Below are the code and all the weights of a small trained network. Each question names an input and a class and asks about switching units off, where a switched-off unit gives its printed mean instead of its output.

import numpy as np


def w(rows, s, z=0):
    codes = np.array(rows[::2]) - 128.0
    scale = np.full(codes.shape[1], s)
    scale[-1] = z or s
    return codes * scale


def f(y):
    return y / 2 * (1 + np.tanh(0.7978845608 * (y + 0.044715 * y**3)))


def log_softmax(a):
    a = a - a.max(-1, keepdims=True)
    return a - np.log(np.exp(a).sum(-1, keepdims=True))


def net(x, mask):
    res = np.array(x, float).reshape(1, 3) / 4 @ E
    y = f(res @ A[0][:, :-1].T + A[0][:, -1])
    res = res + np.where(mask, y, B[0][:, -1]) @ B[0][:, :-1]
    return log_softmax(res[-1] @ U[:, :-1].T + U[:, -1])


A, B = {}, {}
E = w([
[207,70,133,196],'x0',
[104,185,123,249],'x1',
[144,222,240,125],'x2',
],0.012)
A[0] = w([
[110,149,85,199,254],'N0',
[181,167,176,164,180],'N1',
[152,131,156,247,214],'N2',
[174,78,82,81,129],'N3',
[188,46,64,151,114],'N4',
[169,173,129,221,134],'N5',
[173,52,85,157,123],'N6',
[129,77,126,102,117],'N7',
[63,198,204,78,185],'N8',
[222,126,219,116,138],'N9',
[90,172,122,106,94],'N10',
[153,119,155,198,152],'N11',
[76,91,60,105,72],'N12',
[98,175,136,107,146],'N13',
[94,196,177,76,161],'N14',
[179,69,110,81,135],'N15',
[174,88,90,93,194],'N16',
[78,115,46,174,106],'N17',
],0.013,0.0041)
B[0] = w([
[70,113,122,130,215],'N0',
[103,159,143,131,197],'N1',
[72,101,152,197,244],'N2',
[180,93,155,173,215],'N3',
[136,46,115,137,252],'N4',
[116,100,161,162,214],'N5',
[110,72,122,157,232],'N6',
[170,112,158,144,172],'N7',
[71,93,101,94,216],'N8',
[138,249,153,83,206],'N9',
[119,119,96,113,154],'N10',
[80,141,141,190,192],'N11',
[165,197,103,107,206],'N12',
[93,87,87,93,161],'N13',
[83,89,110,82,197],'N14',
[167,108,156,122,210],'N15',
[176,99,155,118,209],'N16',
[86,149,85,75,210],'N17',
],0.013)
U = w([
[91,40,26,124,167],'0',
[112,214,182,211,121],'1',
[146,131,190,83,65],'2',
[141,247,44,56,194],'3',
[245,92,164,168,148],'4',
[178,132,104,119,4],'5',
],0.011,0.0043)

Each question gives the input, the list of numbers given to net, and the class t.
The units are the neurons (one row each of A and B). Each row of codes is followed by its name. A weight is (code - 128) times the scale printed after its matrix; where a second scale follows, it is the last column's (A, B and U).
mask holds one flag per neuron, in row order. A switched-off neuron (its flag False) gives its mean, the last column of its row in B, instead of its output. The means were averaged over made-up inputs and are rounded, as every weight is.
A unit's drop is (log p(t) with every unit on - log p(t) with that unit switched off) / (log p(t) with every unit on - log p(t) with every unit switched off).
unit that matters most: the unit with the biggest drop
k most important neurons: the k neurons with the biggest drops, biggest first
drop when u is switched off: that unit's drop, to one decimal
input [-1,-4,2], class 2: unit that matters most : N12
input [-5,2,6], class 0: 2 most important neurons : N8, N14
input [-1,4,0], class 1: 2 most important neurons : N4, N6
input [-4,8,8], class 0: 2 most important neurons : N8, N14
input [-4,-1,8], class 3: 2 most important neurons : N9, N4
input [-1,5,-1], class 1: 4 most important neurons : N4, N8, N14, N6
input [-6,7,-5], class 3: 2 most important neurons : N4, N6
input [-3,-5,0], class 2: 2 most important neurons : N4, N6
input [-8,-3,-8], class 3: 2 most important neurons : N12, N17
input [0,1,0], class 1: 2 most important neurons : N4, N8
input [1,-2,1], class 4: 2 most important neurons : N17, N12
input [-8,-2,-7], class 3: drop when N12 is switched off : 0.3
input [-4,7,8], class 0: drop when N11 is switched off : 0.0
input [5,-8,8], class 3: drop when N9 is switched off : 0.5
input [4,-4,8], class 3: most important neuron : N9
